Here is a tiny trained network, its code and every weight. The questions are about switching its units off for an input and a class, where a switched-off unit gives its printed mean instead of its output.

import numpy as np


def w(rows, s, z=0):
    codes = np.array(rows[::2]) - 128.0
    scale = np.full(codes.shape[1], s)
    scale[-1] = z or s
    return codes * scale


def f(y):
    return np.maximum(y, 0)


def log_softmax(a):
    a = a - a.max(-1, keepdims=True)
    return a - np.log(np.exp(a).sum(-1, keepdims=True))


def net(x, mask):
    res = np.array(x, float).reshape(1, 2) / 4 @ E
    y = f(res @ A[0][:, :-1].T + A[0][:, -1])
    res = res + np.where(mask, y, B[0][:, -1]) @ B[0][:, :-1]
    return log_softmax(res[-1] @ U[:, :-1].T + U[:, -1])


A, B = {}, {}
E = w([
[193,78,213,231,107,247,103,189,191,1],'x0',
[36,32,211,143,25,115,219,228,67,151],'x1',
],0.0081)
A[0] = w([
[102,92,163,138,56,152,169,180,58,122,44],'n1',
[46,95,193,76,54,93,199,211,71,164,50],'n2',
[31,118,88,40,93,88,159,92,60,201,53],'n3',
[177,233,24,65,201,139,73,43,173,144,84],'n4',
[49,154,86,68,141,63,156,89,59,227,159],'n5',
[79,77,183,99,53,46,189,194,63,172,100],'n6',
[199,197,49,137,183,130,53,83,150,106,14],'n7',
[132,151,81,111,119,110,127,144,87,170,249],'n8',
[165,57,234,247,104,254,99,204,192,11,55],'n9',
[83,90,161,125,99,131,191,184,86,156,240],'n10',
[157,118,148,118,153,126,108,124,143,143,255],'n11',
[41,102,160,104,82,110,154,175,91,178,36],'n12',
[55,138,50,51,152,34,130,92,69,232,29],'n13',
],0.0087,0.0094)
B[0] = w([
[177,204,205,55,152,158,140,87,63,110,171],'n1',
[193,162,197,79,181,82,120,103,100,92,199],'n2',
[103,202,86,113,54,196,207,178,91,200,191],'n3',
[201,167,189,68,191,65,111,80,89,48,229],'n4',
[110,153,84,150,59,158,170,181,145,165,228],'n5',
[174,152,188,85,181,76,100,107,120,78,206],'n6',
[216,217,199,27,152,162,177,64,45,142,184],'n7',
[58,75,45,223,181,45,81,176,224,56,202],'n8',
[95,226,68,128,59,163,220,206,109,195,254],'n9',
[159,80,148,163,191,37,80,104,185,56,222],'n10',
[109,74,105,195,202,22,72,149,246,46,199],'n11',
[191,217,189,46,163,122,133,90,56,99,168],'n12',
[93,195,71,84,40,180,202,180,78,179,208],'n13',
],0.012,0.017)
U = w([
[223,177,230,21,237,113,121,49,32,68,32],'0',
[74,192,45,106,29,203,221,210,58,216,47],'1',
[69,71,59,224,235,37,64,158,241,36,249],'2',
[16,11,240,82,27,234,9,19,67,183,2],'3',
[15,2,223,78,79,252,8,18,88,159,2],'4',
[26,17,235,29,37,232,34,18,27,224,2],'5',
],0.011,0.0095)

Each question gives the input, the list of numbers given to net, and the class t.
The units are the neurons (one row each of A and B). Each row of codes is followed by its name. A weight is (code - 128) times the scale printed after its matrix; where a second scale follows, it is the last column's (A, B and U).
mask holds one flag per neuron, in row order. A switched-off neuron (its flag False) gives its mean, the last column of its row in B, instead of its output. The means were averaged over made-up inputs and are rounded, as every weight is.
A unit's drop is (log p(t) with every unit on - log p(t) with that unit switched off) / (log p(t) with every unit on - log p(t) with every unit switched off).
The circuit of an input: a set's keep is (log p(t) with only the set's units on - log p(t) with every unit switched off) / (log p(t) with every unit on - log p(t) with every unit switched off). Starting from the 12 units with the biggest drops (on a tie, the unit counted first), units are removed one at a time, each time the one whose removal leaves the highest keep (on an exact tie, the one counted first), for as long as the keep stays at least 0.8.
units of the circuit, in order: the units of the circuit, biggest drop first
k most important neurons: the k neurons with the biggest drops, biggest first
drop of u: that unit's drop, to one decimal
input [2,3], class 2: units of the circuit, in order : (n7)
input [3,-1], class 2: 2 most important neurons : (n13, n3)
input [7,-6], class 1: 4 most important neurons : (n9, n10, n6, n2)
input [-6,5], class 1: 3 most important neurons : (n3, n5, n13)
input [-7,8], class 0: 3 most important neurons : (n6, n2, n12)
input [-6,8], class 0: 2 most important neurons : (n6, n2)
input [3,0], class 2: 2 most important neurons : (n13, n3)
input [5,2], class 1: drop of n9 : 1.6
input [-7,-1], class 1: drop of n3 : 0.0
input [8,0], class 1: drop of n9 : 1.1
